Below are the code and all the weights of a small trained network. Each question names an input and a target symbol and asks about switching units off, where a switched-off unit gives its printed mean instead of its output.

import numpy as np


def w(rows, s, z=0):
    codes = np.array(rows[::2]) - 128.0
    scale = np.full(codes.shape[1], s)
    scale[-1] = z or s
    return codes * scale


def norm(h):
    return h / np.sqrt((h * h).mean(-1, keepdims=True) + 1e-5)


def f(y):
    return np.maximum(y, 0)


def softmax(a):
    e = np.exp(a - a.max(-1, keepdims=True))
    return e / e.sum(-1, keepdims=True)


def log_softmax(a):
    a = a - a.max(-1, keepdims=True)
    return a - np.log(np.exp(a).sum(-1, keepdims=True))


def net(x, mask):
    ids = ['αβγδεζηλμξπστφω'.index(c) for c in x.split()]
    T = len(ids)
    res = E[ids] + P[:T]
    r = norm(res)
    for j in range(3):
        rows = slice(2 * j, 2 * j + 2)
        q, k, v = (r @ M[0][rows].T for M in (Q, K, V))
        z = softmax(np.where(np.tri(T) > 0, q @ k.T / 2**0.5, -1e9)) @ v
        o = O[0][rows]
        res = res + np.where(mask[j], z, o[:, -1]) @ o[:, :-1]
    y = f(norm(res) @ A[0][:, :-1].T + A[0][:, -1])
    res = res + np.where(mask[3:7], y, B[0][:, -1]) @ B[0][:, :-1]
    return log_softmax(norm(res)[-1] @ U[:, :-1].T + U[:, -1])


Q, K, V, O, A, B = {}, {}, {}, {}, {}, {}
E = w([
[140,86,41,142,188],'α',
[66,71,61,149,73],'β',
[126,40,147,168,59],'γ',
[210,61,102,148,183],'δ',
[178,186,200,98,119],'ε',
[174,93,127,48,149],'ζ',
[96,53,95,153,57],'η',
[134,200,238,89,170],'λ',
[85,61,103,99,22],'μ',
[145,175,219,71,157],'ξ',
[137,212,170,80,93],'π',
[192,179,125,230,100],'σ',
[136,205,196,118,97],'τ',
[251,194,73,149,169],'φ',
[186,205,80,199,149],'ω',
],0.015)
P = w([
[248,196,92,117,37],'0',
[209,185,121,107,72],'1',
[182,173,127,115,89],'2',
[160,167,139,120,108],'3',
[138,160,145,127,120],'4',
[118,152,151,129,136],'5',
[97,144,159,132,145],'6',
[73,135,162,138,166],'7',
[50,115,166,140,186],'8',
[30,94,166,129,199],'9',
[34,101,182,129,198],'10',
],0.011)
Q[0] = w([
[90,102,152,147,114],'head 1',
[172,94,62,166,98],'head 1',
[181,118,62,195,180],'head 2',
[135,187,98,90,207],'head 2',
[206,46,5,187,106],'head 3',
[187,162,128,106,181],'head 3',
],0.017)
K[0] = w([
[61,173,163,198,195],'head 1',
[162,233,126,157,102],'head 1',
[229,199,124,175,142],'head 2',
[175,58,83,105,212],'head 2',
[177,250,133,155,93],'head 3',
[207,61,83,72,102],'head 3',
],0.017)
V[0] = w([
[178,11,71,56,177],'head 1',
[221,93,111,7,99],'head 1',
[180,148,66,242,204],'head 2',
[185,81,164,44,166],'head 2',
[226,39,197,218,119],'head 3',
[46,94,101,165,86],'head 3',
],0.011)
O[0] = w([
[57,83,138,173,176,72],'head 1',
[73,95,130,111,221,254],'head 1',
[159,185,162,177,110,61],'head 2',
[139,90,5,152,124,111],'head 2',
[47,138,66,142,6,170],'head 3',
[103,152,70,90,159,48],'head 3',
],0.013,0.0059)
A[0] = w([
[135,137,140,147,152,253],'neuron 1',
[203,152,108,253,152,158],'neuron 2',
[92,88,137,143,103,123],'neuron 3',
[60,154,152,136,134,32],'neuron 4',
],0.026,0.0061)
B[0] = w([
[140,128,136,183,90,200],'neuron 1',
[251,149,106,191,117,250],'neuron 2',
[130,150,215,157,104,196],'neuron 3',
[159,137,77,143,140,179],'neuron 4',
],0.023,0.011)
U = w([
[192,128,96,229,138,159],'α',
[194,131,130,157,107,84],'β',
[76,162,65,106,17,157],'γ',
[60,159,170,212,113,65],'δ',
[134,110,121,120,120,131],'ε',
[226,11,158,66,182,27],'ζ',
[90,103,131,158,88,103],'η',
[193,134,122,6,92,30],'λ',
[109,108,115,68,211,228],'μ',
[137,235,210,106,205,30],'ξ',
[88,27,129,178,155,254],'π',
[117,173,39,90,145,220],'σ',
[132,107,220,120,119,76],'τ',
[135,113,131,96,77,101],'φ',
[66,63,151,76,106,186],'ω',
],0.012,0.0047)

Each question gives the input, a string of symbols that net reads in full, and the target symbol t.
The units are the heads (2 rows each of Q, K, V and O) and the neurons (one row each of A and B). Each row of codes is followed by its name. A weight is (code - 128) times the scale printed after its matrix; where a second scale follows, it is the last column's (O, A, B and U).
mask holds one flag per unit, heads first, then neurons. A switched-off unit (its flag False) gives its mean, the last column of its rows in O or B, instead of its output. The means were averaged over made-up inputs and are rounded, as every weight is.
A unit's drop is (log p(t) with every unit on - log p(t) with that unit switched off) / (log p(t) with every unit on - log p(t) with every unit switched off).
The circuit of an input: a set's keep is (log p(t) with only the set's units on - log p(t) with every unit switched off) / (log p(t) with every unit on - log p(t) with every unit switched off). Starting from all 7 units, units are removed one at a time, each time the one whose removal leaves the highest keep (on an exact tie, the one counted first), for as long as the keep stays at least 0.8.
units of the circuit, in order: the units of the circuit, biggest drop first
unit that matters most: the unit with the biggest drop
k most important neurons: the k neurons with the biggest drops, biggest first
heads that matter: for each layer, one digit per head in row order, 1 if its drop is at least 0.15 and else 0, layers parted by /
input π τ β φ ξ α τ β, target λ: units of the circuit, in order : [head 1; neuron 2; head 3; neuron 1]
input ε α β σ γ φ π, target γ: units of the circuit, in order : [head 3]
input β μ μ β ω ξ λ η λ, target σ: units of the circuit, in order : [head 3; neuron 4; neuron 2]
input μ β η α η, target δ: units of the circuit, in order : [neuron 3; neuron 2]
input ζ μ η ω ω ξ ξ τ, target σ: 3 most important neurons : [neuron 4; neuron 2; neuron 1]
input γ ζ ξ β β α π ω β λ, target ξ: heads that matter : 001
input β φ γ ξ λ ω β σ β γ ξ, target γ: units of the circuit, in order : [head 3; neuron 2]
input γ μ δ ω β η ξ β ξ, target ξ: units of the circuit, in order : [head 3; neuron 2]
input α ξ β β ξ γ ζ λ, target π: heads that matter : 010
input ξ β γ ε μ α η ε ζ, target π: heads that matter : 100
input ξ σ η, target γ: units of the circuit, in order : [neuron 2; head 3]
input ξ π λ λ ω ξ, target ζ: heads that matter : 011
input π ε β β γ τ ε φ λ, target γ: heads that matter : 001
input φ γ γ σ λ, target γ: 2 most important neurons : [neuron 2; neuron 4]
input ζ π μ, target ζ: unit that matters most : head 3
input γ γ δ γ β β α β λ γ, target τ: heads that matter : 010
input ζ β ξ ξ η η ζ δ π, target δ: heads that matter : 100
input σ δ δ λ φ ε ξ π, target δ: units of the circuit, in order : [head 1; head 3]
input ω γ η ξ λ, target σ: 3 most important neurons : [neuron 4; neuron 2; neuron 3]
input ξ δ μ π ω η μ μ φ ξ, target μ: unit that matters most : head 3
input β ω λ γ τ ξ π μ τ, target μ: heads that matter : 011
input μ ζ ε ξ η ω β β ω ζ π, target π: units of the circuit, in order : [neuron 2; head 1]
